Below is a small trained network, with its code and all its weights. Each question gives an input and a target symbol and asks what happens when units are switched off, that is, made to give their printed mean instead of their output.

import numpy as np


def w(rows, s, z=0):
    codes = np.array(rows[::2]) - 128.0
    scale = np.full(codes.shape[1], s)
    scale[-1] = z or s
    return codes * scale


def f(y):
    return y / 2 * (1 + np.tanh(0.7978845608 * (y + 0.044715 * y**3)))


def softmax(a):
    e = np.exp(a - a.max(-1, keepdims=True))
    return e / e.sum(-1, keepdims=True)


def log_softmax(a):
    a = a - a.max(-1, keepdims=True)
    return a - np.log(np.exp(a).sum(-1, keepdims=True))


def net(x, mask):
    ids = ['ΔΠβεηλμφ'.index(c) for c in x.split()]
    T = len(ids)
    res = E[ids] + P[:T]
    r = res
    for j in range(3):
        rows = slice(3 * j, 3 * j + 3)
        q, k, v = (r @ M[0][rows].T for M in (Q, K, V))
        z = softmax(np.where(np.tri(T) > 0, q @ k.T / 3**0.5, -1e9)) @ v
        o = O[0][rows]
        res = res + np.where(mask[j], z, o[:, -1]) @ o[:, :-1]
    y = f(res @ A[0][:, :-1].T + A[0][:, -1])
    res = res + np.where(mask[3:27], y, B[0][:, -1]) @ B[0][:, :-1]
    return log_softmax(res[-1] @ U[:, :-1].T + U[:, -1])


Q, K, V, O, A, B = {}, {}, {}, {}, {}, {}
E = w([
[114,168,106,74,182,136],'Δ',
[212,195,214,73,81,83],'Π',
[188,112,96,44,59,190],'β',
[145,16,80,53,115,41],'ε',
[124,91,202,150,178,91],'η',
[251,183,112,147,159,128],'λ',
[148,203,124,72,192,75],'μ',
[89,35,178,169,166,150],'φ',
],0.015)
P = w([
[165,84,112,111,159,179],'0',
[172,93,131,114,182,172],'1',
[156,104,178,103,174,170],'2',
[113,136,90,176,148,143],'3',
[125,107,131,134,102,99],'4',
[98,155,79,205,110,117],'5',
[93,97,212,116,90,124],'6',
[2,174,125,168,124,192],'7',
[78,100,218,96,119,212],'8',
[42,195,47,218,115,234],'9',
[226,91,165,220,66,204],'10',
],0.01)
Q[0] = w([
[159,170,164,175,179,254],'H1',
[186,96,168,73,82,144],'H1',
[117,141,49,210,46,91],'H1',
[68,128,205,127,60,238],'H2',
[55,202,131,66,75,38],'H2',
[211,179,98,63,188,63],'H2',
[194,158,200,185,168,198],'H3',
[115,35,76,228,60,47],'H3',
[158,194,30,118,96,119],'H3',
],0.0084)
K[0] = w([
[64,163,127,141,26,73],'H1',
[78,161,86,190,156,121],'H1',
[126,95,205,64,203,161],'H1',
[12,126,121,98,80,146],'H2',
[133,123,166,33,171,59],'H2',
[131,168,101,104,183,127],'H2',
[24,155,120,113,60,138],'H3',
[156,147,135,48,228,177],'H3',
[102,109,208,102,124,134],'H3',
],0.011)
V[0] = w([
[59,131,97,99,185,72],'H1',
[121,171,91,213,183,196],'H1',
[204,89,104,203,169,31],'H1',
[90,79,154,113,119,185],'H2',
[157,153,139,152,105,107],'H2',
[136,201,95,174,133,111],'H2',
[136,244,189,89,152,100],'H3',
[161,123,147,135,64,145],'H3',
[114,106,234,190,153,141],'H3',
],0.011)
O[0] = w([
[55,74,129,33,209,111,75],'H1',
[202,225,16,200,207,150,214],'H1',
[26,72,167,204,127,247,253],'H1',
[154,181,97,224,155,28,15],'H2',
[114,81,201,72,159,202,162],'H2',
[2,113,140,135,141,197,208],'H2',
[82,201,239,77,147,149,220],'H3',
[153,173,152,190,6,116,81],'H3',
[245,93,225,198,198,58,107],'H3',
],0.0074,0.0042)
A[0] = w([
[177,130,137,128,109,154,85],'N1',
[112,85,84,126,135,140,65],'N2',
[171,55,160,150,87,153,116],'N3',
[147,172,89,129,83,112,103],'N4',
[84,73,149,98,167,66,99],'N5',
[128,158,3,80,144,89,6],'N6',
[105,214,178,154,147,96,53],'N7',
[152,78,135,200,126,90,104],'N8',
[126,117,120,69,167,129,69],'N9',
[146,198,121,151,154,134,55],'N10',
[143,107,142,172,75,148,93],'N11',
[65,114,149,150,175,115,146],'N12',
[69,170,111,162,169,98,159],'N13',
[137,143,151,89,119,66,98],'N14',
[162,165,137,112,131,147,73],'N15',
[162,162,164,86,61,92,36],'N16',
[154,205,119,140,158,127,78],'N17',
[98,131,113,92,101,126,99],'N18',
[159,124,110,130,58,192,103],'N19',
[132,164,79,123,137,125,86],'N20',
[172,131,150,75,117,105,113],'N21',
[150,100,131,54,95,137,100],'N22',
[125,152,68,120,163,118,54],'N23',
[117,148,147,152,146,122,103],'N24',
],0.011,0.013)
B[0] = w([
[98,152,156,185,100,115,153],'N1',
[134,174,195,108,126,146,107],'N2',
[75,163,123,182,136,100,205],'N3',
[105,185,199,163,210,117,122],'N4',
[154,168,94,133,131,87,140],'N5',
[173,63,206,105,2,215,146],'N6',
[99,93,133,114,153,169,135],'N7',
[158,102,117,78,26,179,175],'N8',
[98,149,132,216,150,151,147],'N9',
[95,80,164,101,116,134,134],'N10',
[80,110,142,183,125,104,150],'N11',
[186,121,149,104,166,91,254],'N12',
[225,90,124,139,105,184,247],'N13',
[118,76,113,118,65,151,116],'N14',
[92,121,133,127,104,137,139],'N15',
[106,29,126,128,126,163,127],'N16',
[83,84,142,98,101,157,161],'N17',
[105,161,102,112,150,127,128],'N18',
[64,144,102,122,153,95,240],'N19',
[132,133,150,120,117,176,120],'N20',
[83,117,133,106,141,67,128],'N21',
[93,186,136,133,151,87,141],'N22',
[181,168,144,153,67,209,116],'N23',
[148,159,149,111,147,142,132],'N24',
],0.0077,0.0043)
U = w([
[185,149,143,23,178,186,193],'Δ',
[136,198,249,102,85,116,3],'Π',
[133,223,89,117,79,94,117],'β',
[57,13,128,89,137,132,56],'ε',
[195,81,190,186,192,98,138],'η',
[127,158,143,174,156,254,128],'λ',
[93,175,161,135,230,181,208],'μ',
[202,84,138,170,154,103,82],'φ',
],0.0059,0.0051)

Each question gives the input, a string of symbols that net reads in full, and the target symbol t.
The units are the heads (3 rows each of Q, K, V and O) and the neurons (one row each of A and B). Each row of codes is followed by its name. A weight is (code - 128) times the scale printed after its matrix; where a second scale follows, it is the last column's (O, A, B and U).
mask holds one flag per unit, heads first, then neurons. A switched-off unit (its flag False) gives its mean, the last column of its rows in O or B, instead of its output. The means were averaged over made-up inputs and are rounded, as every weight is.
A unit's drop is (log p(t) with every unit on - log p(t) with that unit switched off) / (log p(t) with every unit on - log p(t) with every unit switched off).
The circuit of an input: a set's keep is (log p(t) with only the set's units on - log p(t) with every unit switched off) / (log p(t) with every unit on - log p(t) with every unit switched off). Starting from the 12 units with the biggest drops (on a tie, the unit counted first), units are removed one at a time, each time the one whose removal leaves the highest keep (on an exact tie, the one counted first), for as long as the keep stays at least 0.8.
units of the circuit, in order: the units of the circuit, biggest drop first
unit that matters most: the unit with the biggest drop
top k neurons: the k neurons with the biggest drops, biggest first
heads that matter: for each layer, one digit per head in row order, 1 if its drop is at least 0.15 and else 0, layers parted by /
drop when u is switched off: that unit's drop, to one decimal
input λ λ λ λ μ η λ μ λ λ λ, target μ: unit that matters most => H2
input φ Δ Δ Δ Δ Δ, target Δ: units of the circuit, in order => (H1, N13)
input φ Δ η, target φ: units of the circuit, in order => (H2, H3, N8)
input φ μ Δ Δ λ Δ μ λ Π φ, target η: units of the circuit, in order => (H2, N12)
input Π η λ λ Π λ λ λ Π λ, target Π: heads that matter => 101
input φ φ η, target φ: heads that matter => 011
input ε λ η, target ε: heads that matter => 101
input φ Δ η λ λ μ Δ φ λ η, target η: units of the circuit, in order => (H2, H3)
input μ Δ λ Δ μ λ λ μ λ λ λ, target μ: heads that matter => 011
input λ β η μ λ λ μ λ Δ λ, target Δ: heads that matter => 100
input φ λ φ, target φ: units of the circuit, in order => (H2, N8)
input β λ β, target β: heads that matter => 001
input Δ η η Δ, target η: units of the circuit, in order => (H3, H2)
input λ λ Δ φ φ φ, target η: units of the circuit, in order => (H2)
input Δ λ ε λ λ φ λ η, target η: heads that matter => 010
input ε λ Δ, target ε: heads that matter => 101
input Δ λ μ λ Δ λ Π, target λ: heads that matter => 100
input Δ μ Δ λ Δ Δ, target Δ: top 2 neurons => (N13, N12)
input Δ φ φ Δ μ, target η: drop when H3 is switched off => 1.0
input λ λ μ λ Δ λ ε β, target β: unit that matters most => H2
input Δ Δ λ μ Δ μ Δ β μ λ, target Δ: drop when H1 is switched off => 1.0
input φ β μ, target η: drop when H3 is switched off => 0.9
input η λ λ λ λ λ μ, target λ: drop when H3 is switched off => 0.1
